How the nodes are linked:
state | + § % @ * !
jg | jj qq zn ll fz bq
zl | fz nf dd dp jj pc
tl | jz nq mm sm . .
fz | zl lb nj rl jg zz
dd | nj . zl hj nq .
dp | rl lg hj zl rm qt
qq | mm jg jz qf lb lq
rj | zt ls gm bq zq ll
ls | qr rj jh lq cf qf
lg | cl dp dg nf nl mt
bq | pg lq rh rj zz jg
nt | gm bn zt lh qj zf
gm | nt jh rj rh sf bf
zn | nq jz jg bf nj rh
qj | sf . qt . nt hj
mt | cf qt . . qr lg
jj | jg mm nq rm zl pg
mm | qq jj tl nl nf zg
zg | lq pg . qr . mm
gl | . zz . cf lq lb
dh | . sf cf . jh gz
dg | gz hj lg . sm .
bf | zf zd ll zn jp gm
lq | zg bq fc ls gl qq
gz | dg jp cl dm zd dh
sm | zd zf nl tl dg bn
lh | rh . pg nt . nq
fc | . rh lq jh . jz
pc | zz . . qt pg zl
jz | tl zn qq zd dm fc
jp | hj gz rl nj bf sf
nq | zn tl jj zf dd lh
zz | pc gl gt zq bq fz
qt | zq mt qj pc zt dp
zd | sm bf qf jz gz jh
zt | rj qr nt pg qt rm
nf | lb zl . lg mm .
cl | lg rl gz lb qf cf
gt | . . zz sf rh nj
jh | bn gm ls fc dh zd
qr | ls zt bn zg mt nl
dm | . nj lb gz jz .
bn | jh nt qr . . sm
ll | rm qf bf jg rl rj
hj | jp dg dp dd zf qj
cf | mt zq dh gl ls cl
rh | lh fc bq gm gt zn
sf | qj dh zq gt gm jp
zq | qt cf sf zz rj rl
rm | ll nl zf jj dp zt
lb | nf fz dm cl qq gl
rl | dp cl jp fz ll zq
pg | bq zg lh zt pc jj
qf | nl ll zd qq cl ls
nl | qf rm sm mm lg qr
zf | bf sm rm nq hj nt
nj | dd dm fz jp zn gt

The rows follow the links: the fewer symbols apart two nodes are, the more alike their rows tend to be.

Some nodes and rows for them; each showing differs a little:
jp:  -333    104    151    833    509   -256   -156    315   -202    461    327     52   -312   -686   -675    514   -238   -713    324  -1342   -208    138    589    102   -436    -56     29    382   -132     79    178   -110    441   -444   -225    223    189    444    249   -342    164   -227   -284   -279    468    517   -457    195    251   -196   -118   -190    114   -314    422    363    -86    208    488   -192    469    264   -303   -285   -189
tl:    71   -384   -225   -573    109    811   -212    -73    484   -658    -75   -494    149     96     43    -60   -117    439    -34    683     86   -447   -980   -573   -236   -550   -177   -359    398    209  -1141   -393    208    -42    475    -91    127    432   -282    269   -175    420   -137    322    162   -330    -50   -103   -939   -151    -65    273   -634    403   -355    -70   -598   -402    -19    376   -474    357    181    158   -169
bn:   113      3    -83   -258    805     55   -794     88   -489  -1066    -47   -158    103    230    132    471   -214   -204    -87    506   -674   -433   -665    252    725   -277    520    126    -55   -497   -384   -268    -68    123   -539   -126    321    878    259    293   -737    254    176    -20     55     21    387   -153   -410   -252    -72   -524    120   -336   -112   -255   -395   -283   -201    263    238     33   -442   -352    462
rh:  257   -16  -271   113  -101  -514  -148   376   695   610   388  -250  -374   686   -28   -64   -12   524   160  -275   235  -451  -247  -167   177  -518  -596   -95   201   240   387  -177   -53  -521   626  -486   159   493  -119   707   536  -636  -599  -105    16   139  -760   -85    25  -436   682   988    18  -150  -503   156  -219  -276   -64  -166  -225   -63   363  -368  -252
nj: -440   150   -37   305  -145  -121   -45   341   854   619   226    27  -206  -257  -281    82   -20   175   157  -846   413    13    64  -523  -846  -222  -743   -49    20   720   141  -224   466  -353   641    89   -15   502  -354   120   479  -178  -468   106   274   -67  -955   229    53  -207   337   830  -375   208    41   280  -376   -74   399  -211  -142   223   283   109  -597
jh:  452   138  -293   562   703  -400  -661  -108  -407   199   717  -319  -851   324  -152   456  -241  -207   357  -389  -690  -254    70    22   425  -155   239    60   548  -331    92   -17  -367  -441  -402  -552   681   634   -22   242   171   -25  -217  -420   341   378  -599  -152   198  -186   392  -508   589  -149  -248   175  -128   414  -485   -59   470    16  -622   -82   460
zq: -211   467    68   529  -242  -756    55   431  -372   541   321   661  -277   -96  -159    89    64  -405    82  -759  -131   355   799   481    24   511   291   515  -398    29  1213   263   -40    66  -237    16    18  -497   253  -235    61  -305   306  -319  -175   197   189   286  1026   228   -57  -438   517  -213   344   116   567   244   138  -354   787  -239  -212  -160   -30
bq:  550   -48   -68     3  -795  -592   545   155   483   853   221   -32  -184   775   249  -536   447   443    11    29   497    -3    72   131   215   342  -544  -252   270   245   756   411  -500   -20   885  -423  -235  -437     8   247   439  -595  -260  -205  -367   -22  -365  -197   463   207   477   931   155    24  -409  -168   409   189   -16  -354  -286  -133   514    47   -43
cf: -136   372   -95   506  -191  -371  -402  -269  -556   295   344   453  -473  -170   294    56    35   -91   116  -353    54   559   972   249   370   351   258   287  -130  -326   576   242  -117   196  -743   -49   256  -328  -259  -339   320     1   209  -126   101   117    26   334   955   250   121  -870   547   -14   207   139   402   613  -494  -349   780  -175  -509   158   400
qt: -344   339    15  -483   -93  -360   -67   209  -298  -742  -256   588   381  -124  -154   175    67  -319  -513   187   -72   202    78   616   348   287   376   560  -611  -264   512    12   355   687  -499   197   -73  -214   619  -311  -627   264   748   100  -329  -303  1026   202    43   316  -616  -434  -167  -228   463    -1   321  -504   224   169   311  -311   161  -492     8
pc:  -443    142    135  -1001   -602   -163     94     92    514   -392   -253    456    486    431    -38   -390    305    187   -455    613    740     99   -142    114     51    141   -456     90   -297    253    286     78    373    967    372     72   -257   -271    -45     17   -292     88    418    503   -611   -532    447    310    -89    416   -162    472   -363    165    157    -32    184   -725    258    117    -31   -362    762    -11    -54
rl: -275   274   400   570  -144  -253   520    62  -659   901  -177   383  -151  -791  -262    65    -7  -594    78  -828   -12   627   950   227  -319   373   156   191  -274   153   525   196   186  -208  -318   312  -343  -779   206  -477   176  -450   -53  -207   125   282   150   165   700   244   -30  -333   373  -120   661   138   372   625   195  -316   158   167  -237     6   -73
zz:  -149     75    -52    -74  -1031   -557    231    135    652    745    287    627     13    180    156   -399    389    227   -134   -363    782    219    369      3   -228    204   -619     69   -252    429    860    195     29    335    461    -91    -49   -634   -314    148    650   -214     85    141   -423   -222   -126    446    807    174    459    593     -2    170     27    -22    372   -170     56   -341    134   -362    575    256   -250
cl: -291   304    93   622    15   103    47  -455  -641   550   172   396  -317  -476   169  -120  -123   -86   255  -458    14   507   967    16  -222   404   150   -27    81  -324   206   109    18    49  -567   165    38  -359  -323  -653   287    58     2    74   250   106     5   104   632   271   -13  -923   331   126   324   148   344   978  -322  -276   396   153  -632   528   311
rj:  557    95   115   538  -116  -764   522   108  -652   426   189   180  -252   321     4   185   167  -211    73  -136  -292   -16   459   796   468   426   490   101    34  -216   837   458  -674  -270  -262  -367    30  -639   446   -34   197  -536  -125  -512    37   413    46  -396   595   -37   195  -155   584  -525  -108  -206   476   272  -157  -331   158  -293   -99  -280   442
ll:  564    36   351   901   -48  -272   882    14  -805   841    22  -200  -269  -275  -130    -6    62  -264   281  -445  -376   171   644   422    77   577   615   -76   134    -9   459   460  -576  -623   -66    25  -395  -627   306  -403   142  -403  -251  -397    45   471   204  -682   276  -164   -82  -150   563  -467    22   -43   340   487   160  -217  -289   106  -204    -7   130

Each walk starts at a row. The symbols on each line, taken left to right, move it on to the next node.
Answer with the node's row; about right is enough.
new walk
-360   397   103  -685   178   133  -575  -191  -504  -854  -151   501   241  -188   296    36   -54  -265  -406   406  -112   202    95   342   491   136   461   253  -438  -385   151  -106    85   654  -724   288   323    -2    58  -477  -523   527   651   261  -184  -326   838   364    80   363  -425  -903    79   206   274   -15   220    87  -344   337   429  -174  -276   120   277
§ ! * @ ->  169  -292    53  -788  -404   325   922   -58   324  -261  -684  -203   590    18   254  -456   328   344  -273   774   311  -115  -459   -31  -140   101    31  -442   -19   209  -324   -30   -23   259   525   204  -653  -598    25  -108  -330    71   -30   328  -255  -456   439  -327  -710    24  -221   538  -410  -104  -142  -262    41  -416   416   332  -926     0   674    30  -315
§ § ! ->  212  -192   112  -897  -489    -3   588    42   517  -319  -353  -191   610   694   158  -308   420   365  -582  1053   205  -113  -637   395   371   206  -192  -163  -165   -78   229   214   -77   539   528  -100  -198  -381   234   170  -275  -127    44   224  -519  -466   658  -248  -456    96  -167   635  -134   -43  -280  -267   176  -666   134   182  -536  -400   863  -182    29
new walk
-645   243   184  -208   744   147  -283   356  -209  -705  -346    30   300  -674  -719   520  -350  -800   -72  -368  -385    13  -276   153  -291  -242   353   251  -549   113  -168  -271   683   -55  -349   614    79   563   530  -232  -666   153   287    90   219     6   260   285  -439  -116  -447  -402  -486  -311   612    97  -397  -507   658   437   190   174  -162  -557  -368
* + * ! ->  -203    258    -47    566    310   -780   -432    398   -189    391    572    292   -557   -228   -602    616   -300   -586    170  -1054   -364     35    313    225    126   -138     29    424   -478    177    696    144    160   -333   -268    -96    357    495    385    108     61   -402      2   -332     60    405   -481    327    563     -8     84   -194    255   -205    213    341   -125   -217    138   -285    795    -40   -162   -668    -71
* ! ->   452    -96    249   1003    635   -320    362    301   -539    666    296   -382   -483   -199   -522    526   -262   -390    523   -767   -594   -152    269    164   -118   -122    208     29    398    295     27    108   -208  -1017   -197    -53     41    214    373    -54    259   -296   -559   -554    349    607   -451   -414   -106   -324     62     44    385   -364     18    231   -197    104    250   -104     41    350   -253   -449    -75
new walk
-701   179    36  -306   953   611  -648  -144  -279  -826   -83   -79   262  -597  -260   423  -620  -365    24    75  -429   -52  -217   -34  -221  -340   271   159  -265  -283  -635  -339   460    73  -666   501   212   670   -28  -312  -579   549   168   199   327  -103   277   225  -343   -34  -465  -727  -252   156   434   268  -501   -60    65   376   511   319  -521   -74    25
§ @ -> -629   -81    46  -740   155   412   -36   206   905  -420  -296   -71   393  -287  -274   101   -81     2   -97   -64   370    56  -570  -340  -436  -513  -496   285  -266   403  -528  -160   629   176   407   388   -91   564    -5   119  -316   112    92   328   -59  -417   -55   214  -701  -182  -149   585  -739   284   249   199  -489  -719   452   445  -184   128   532  -189  -572
+ § % -> -326   -41    59   243  -836   209   137  -588   593   665   194   331    17  -131   389  -686   183   418   189  -151   964   460   517  -570  -602   223  -720  -237    61    87   -20   142   135   125   420    99  -104  -299  -868  -126   546   187  -144   206   -51  -155  -394   423   397   294   152   236  -200   516   -84    52   286   631  -340  -134     8    86    43   967  -156
new walk
  14    -7   110    89   791   292   226   379  -567  -752  -266  -704   155  -467  -330   628  -415  -511  -207    22  -993  -380  -629   204  -199  -255   577   111  -163   -10  -416  -173     3  -231  -167   306  -120   395   741   -56  -560    53   107  -264   152   118   548  -425  -910  -382  -536  -202  -101  -346   133  -240  -408  -487   501   258  -332   263  -107  -594  -115
§ + ->  272   -95   -28   885   712   208  -182   -19  -541   342   339  -533  -633  -402   -30   286  -352  -220   507  -526  -562  -220   130  -104   -65  -347   291  -110   522  -241  -371   -62  -235  -866  -336  -184   511   465    -7    26   231     5  -425  -508   607   634  -513  -166   -26  -392   207  -337   433  -109  -241    77  -253   629  -370  -293   243   484  -748   212   227
@ @ § ! ->  372   178  -159   837   518  -609  -148   274  -461   299   351  -196  -650   276  -273   489  -166  -311   239  -696  -782  -390     2   436   434   -87   335   352   160    42   773    42  -267  -671   -71  -560   366   348   446   305   253  -568  -309  -566   -12   589  -429  -357   235  -359   206    84   498  -476    37    55   -77  -128   108  -416   315   -47  -359  -648   110
new walk
-297   123  -220   -64  -386  -607  -439   365   994   694   529   309  -328   327  -104    37  -163   259   121  -792   504  -186    51  -210  -234  -329  -834   260    92   386   526  -110   328  -167   651  -226   331   469  -279   529   519  -509  -248    32  -153   -50  -825   606   288    16   393   748  -135   177  -115   350  -220  -441   205  -225   276  -180   482   -89  -416
% % % ! -> -280   -87   213   190  -827  -174   599     8   633   911    18   233    41  -206   -81  -408   274   238   120  -401   701   284   687  -334  -704   363  -591   -42  -212   450   403   173   105   -39   698   152  -518  -620  -345   -81   557  -214  -148   213  -217  -223  -275   187   478   247   248   752  -114   185    30   183   256   249   271  -293  -213  -124   404   433  -379
@ @ § ! -> -117    43  -313   122  -926  -287  -175  -308   598   580   244   490  -190   378   571  -481   244   523    61    22   784   326   403  -405   156   182  -673    14    29   230   402   297  -137   451   271  -214    87   -93  -800   185   569   -85    18   112  -203  -327  -292   468   728   349   371   253   -11   557  -117   208   244   388  -528  -429   295  -164   206   653    37
new walk
 617  -163  -219   102  -865  -300    38  -290   306   546   305   -12  -180   757   630  -555   481   761     2   412   436   -17   186  -252   233   268  -293  -393   512  -127   221   272  -512   164   441  -446    65  -334  -611   389   609   -18  -277   -56    20   -90  -349  -166   323   109   415   509   342   356  -603  -150   282   324  -570  -344  -167  -194   300   671   214
! + @ ->  240   -51   325   -97   279   675   210  -399  -722  -724  -496  -186   296  -508   253    48   -64  -201  -260   714  -478   -35  -136   198   332   279   889  -214    58  -325  -705    41   -67    93  -538   285  -151  -362   203  -312  -625   636   350    80   -11   -83   845  -416  -450    21  -612  -883   189   -64   171  -356    97   306  -173   316  -173    25  -321   228   376
+ ->  427  -116   158   903   135    74   398  -423  -874   472   -65  -161  -331  -368   380  -201   -77    88   218  -153  -303   154   518   150   184   479   422  -386   445  -327   -92   307  -569  -458  -396  -230  -107  -583   -74  -346   223    75  -246  -309   140   340   -17  -508   352    92   -49  -586   587  -130    94   -71   440  1085  -384  -279     0    72  -722   361   402
new walk
   7  -387   -71  -517   200   532   142   332   599  -532  -222  -639   315   156  -255   149   -54   222   -42   545    29  -473  -793  -222  -186  -436  -307  -188    83   349  -604  -274    51   -70   765    63  -221   359     2   298  -255  -194  -160    81    44  -229    -8  -297  -811  -412  -114   835  -564    66  -122  -203  -478  -903   407   398  -739   171   422  -267  -543
! + ! ->  279  -275  -165   444  -187   -36   429   273   858   788   124  -535  -228   113  -179   -62    91   368   207  -457   170  -268  -264  -499  -555  -302  -598  -302   357   473  -131  -102    20  -684   560  -134  -161   259  -224   342   514  -432  -733   -91   298   150  -840  -193  -242  -404   492  1056  -146     5  -300   162  -245  -287   237   -56  -483   311   275   -13  -423
% % % ->  401  -233    97   263  -889  -292   976   -90   461   837    14  -234    39   157   218  -578   400   353    88    26   387   -34   366  -266  -239   447  -239  -487   412   183   207   284  -265  -317   733  -204  -690  -716  -208   160   578  -406  -343   -19   -29   116  -315  -344   116    70   266   763    50  -133  -170  -105   128   197   183  -196  -774    30   417   403   -90
new walk
  214     98   -122   -464    361    142   -122   -147   -786  -1005   -207    -79    326    266    334     70   -101   -105   -307    919   -307    -13   -321    530    759     91    848    -98    -33   -635   -102     98   -292    415   -460   -130    141   -180    383      6   -540    220    398    125   -193   -116    923   -323   -192    182   -462   -650    435    -26   -144   -340    189    151   -456    206    105   -315   -382     81    486
! % * % -> -513   208   301  -352   136   652  -156  -309  -635  -675  -491   254   370  -622   213    67  -164  -239  -207   305    14   221   216   168   -28    80   465    30  -466  -265  -456    -1   180   680  -858   521  -156  -290    43  -533  -662   644   574   285   -78  -320   870   123   -50   332  -590  -971   -59   311   484  -181   245   233  -143   316   251   147  -395    31   192
* % ->   28  -114     7  -125  1051   643  -270  -215  -529  -903  -291  -554    91  -228  -100   455  -314  -358   -21   430  -702  -331  -660    25   107  -309   734   -24   230  -321  -986  -328  -132  -159  -565   169   291   586   352  -129  -585   285     1   -41   242   207   195  -296  -517  -215  -392  -723    75  -199   154  -176  -526   -85   -56   305   -42   265  -472  -345   290
new walk
 219   -91  -153  -766  -479   492   -24  -123   269  -758  -359   -40   456   724   486  -469   299   788  -315  1332   297  -122  -598   -61   557    47   -69  -290   177   -75  -254  -105  -204   728   168  -147  -118  -167  -231   125  -332   415   296   396  -344  -380   598  -176  -294   233   -11   178  -138   218  -337  -266   145  -180  -378   230  -358  -378   388   341   238
§ @ ->  313    42   108  -504    20  -303   195   275  -744  -671  -468   116   304   279    95   209    52  -267  -503   664  -407    26  -277   804   734   356   802    94  -184  -295   395   171  -256   338  -252    21  -243  -639   732  -116  -684  -203   473  -115  -358   -79  1032  -423  -153   160  -357  -238   220  -391   112  -374   211  -431    77   196   -61  -284   124  -578   404
+ % § @ ->  385  -138  -494   212   -81  -303  -543  -193   768   434   603  -254  -565   762   197   -53   190   603   205    57   144  -342  -256  -429   153  -344  -368  -111   556    22   -77   -83  -313  -213   343  -600   605   651  -549   589   495  -262  -439   -11   162    22  -999   115    89   -99   641   613     9   103  -700    97  -273    89  -417  -199  -121   -45    43   194    87
